-61 -20  64   8 -15 -16  21
-36  47  53 -12 -29 -21 -33
-25  -9 -38 -43 -39  22 -51
⇒ -43

-14 -62 -64   7  56 -56 ⇒ -64

 39  12 -64  -8 ⇒ 39

 59  -2  45  28 -13  -8 -28 ⇒ 28

-27 -27  57 -47 -28
 50  50 -10   8  50
⇒ 50

 43  -2   9  13 -12  15
 16  18 -13  -1 -11 -61
⇒ -13

 -2 -25  20 -69  22
  5 -23   4 -41 -44
-52 -54 -11  23 -33
⇒ -54

 25  -9 -12 -68 ⇒ 25
---
[0.00, -0.15, -0.18, 0.10] --> -0.15
[1.1, -2.0, 1.5, 1.8, 1.8, 0.1] --> 1.8
[0.066, -0.129, -0.100, 0.165, -0.052, -0.123] --> 0.165
[17.087, 6.764, 14.923, -11.797, 10.719] --> 14.923
[0.07, -0.08, 0.04, -0.17, 0.10, -0.03] --> -0.17
[-15.43, 15.96, 8.55, -12.56, 19.02, 16.98] --> -12.56
---
array([[-0.4,  1.3,  0.3,  0.8],
       [ 0.7,  1.4, -1.8,  2.0]]): -0.4

array([ 0.03,  0.01,  0.11,  0.05, -0.11]): 0.01

array([  79.502,  179.154, -143.135, -166.187,   32.360]): -143.135

array([ -99.939,   44.663,  -68.821,  -13.799,  121.607,  152.837,
       -108.598]): -99.939

array([-69.6, -91.7, -95.4, 142.8]): -91.7

array([-0.04,  0.14, -0.13,  0.10, -0.08]): -0.08
---
-20 -21 -26 -27  34 -27  32
-52  25  16  19 -31  36 -70
-15 -14 -32 -39  -6 -26  31
value -21

 -1  -1  15 -16  31  -8
-10   3  49  70 -57  76
 -3  -3  12  -6  -4 -12
value -1

 11 -33 -21  31  44 -28
 32  16 -56 -33  44  67
-14  27 -10 -38  38  67
value -33

-29  27   8   6  27 -32 -10
-28  45  -2   9  25 -14 -15
-26  57   3  10  13  -9 -18
value 27

 26  75 -58   5  38
 47   7 -46  28  -4
-74  64  55  14  29
value 75

 -5 -28  12 -15  -4
 -5 -21  15 -12   1
 17 -22 -40 -63  -4
value -28
---
[[-14.717, 20.669, 18.067, 7.313, -8.563, 5.558, -12.555], [-18.860, -10.156, 15.179, 5.025, -5.329, 23.092, 1.852]]	-8.563
[0.14, -0.06, 0.02, -0.15, 0.03, -0.03, -0.03]	0.03
[-108.71, -149.22, -120.19, -88.76, -24.52, 174.87, 127.31]	-24.52
[[-2.487, -13.621, -4.776, -7.889, -7.700, -1.868, -15.073], [-9.287, -12.477, 16.186, -9.483, -5.261, 4.052, -12.703], [-6.872, -5.387, -2.706, -0.340, -11.269, -2.253, -9.732]]	-7.700
[-1.82, 1.08, -0.95, -0.99, -0.67, -1.93, -1.76]	-0.67
[-114.3, 160.2, -149.1, 192.4, -26.7, 5.6, 89.9]	-26.7
---
[[-31  60  -7 -56  50  50  61]
 [-53 -72 -24  32  20  27  37]] >> 20

[[ 45 -20  -4 -18 -63]
 [ 47   2  18 -16 -43]] >> 18

[[ 21   2   6  -6]
 [-40  63 -70  67]] >> 63

[[-58  38 -29 -78  11]
 [-53  43 -67 -42  33]] >> -67

[[ 29  -9  73 -11  11 -68]
 [-19  43  27 -38  23  23]] >> -38

[[ 64  -6   0  68   5  19]
 [-12  -6   8  55  -9  -7]] >> 55

[[-31  21  -8 -22 -67  -8 -63]
 [-11  50 -62 -65  14 -58 -15]] >> 14
---
[6536 6446 7359 9036 6480 2418 7946] value 6446

[[  41   41   40   38   42   29]
 [ 355  266  475  515 -366  563]
 [ 459  456  -42   26 -645  699]] value 41

[[ -5  16   8  11 -17  42 -39]
 [ 11   0  15  -9   3   8 -27]
 [ 14  19   7  32 -25  18  -4]] value 16

[[-536  383  354   36  517  564  -44]
 [ -65  179  284  391  -99  802   11]] value 383

[[8 2 2 5]
 [8 1 1 3]] value 2

[7 4 6 6 0] value 4

[ 15 342 278 813 353] value 342

[[32 40 35 26 35 85]
 [26 40 29 36 28 47]
 [34 23 31 40 33  1]] value 40

[2286 8272 4613 8319 9342] value 8272

[[3 2 4 5 4 5]
 [7 4 8 6 7 3]] value 2
---
[[4163, 6460, 6484, 4163, 2328, 4448, 7362], [5616, 5526, 3918, 5616, 8493, 8340, 5670], [6676, 7179, 9391, 6676, 2405, 2875, 7112]] result: 5526
[[817, 817, 281, 394], [802, 617, 186, 43]] result: 817
[[-19, 46, 36, 33], [-50, -20, -32, 34]] result: 46
[[340, -624, 38, -507, 70, -468], [51, 116, 453, -294, 530, -282]] result: -624
[[6, 7, 2, 2, 2, 4], [3, 4, 3, 5, 5, 4], [4, 5, 1, 4, 5, 4]] result: 4
[[40, 86, 15, 49], [40, 65, 29, 53], [61, 51, 46, 58]] result: 65
[[94, -644, 526, 221, 413], [727, 879, -473, 409, -347], [130, -443, -379, 480, 429]] result: 879
[[57, 57, 67, 60, 60, 45], [56, 23, 87, 66, 81, 31], [42, 69, 75, 32, 19, 40]] result: 23
[[92, 31, 79, 16, 21], [9, 51, 36, 28, 95]] result: 31
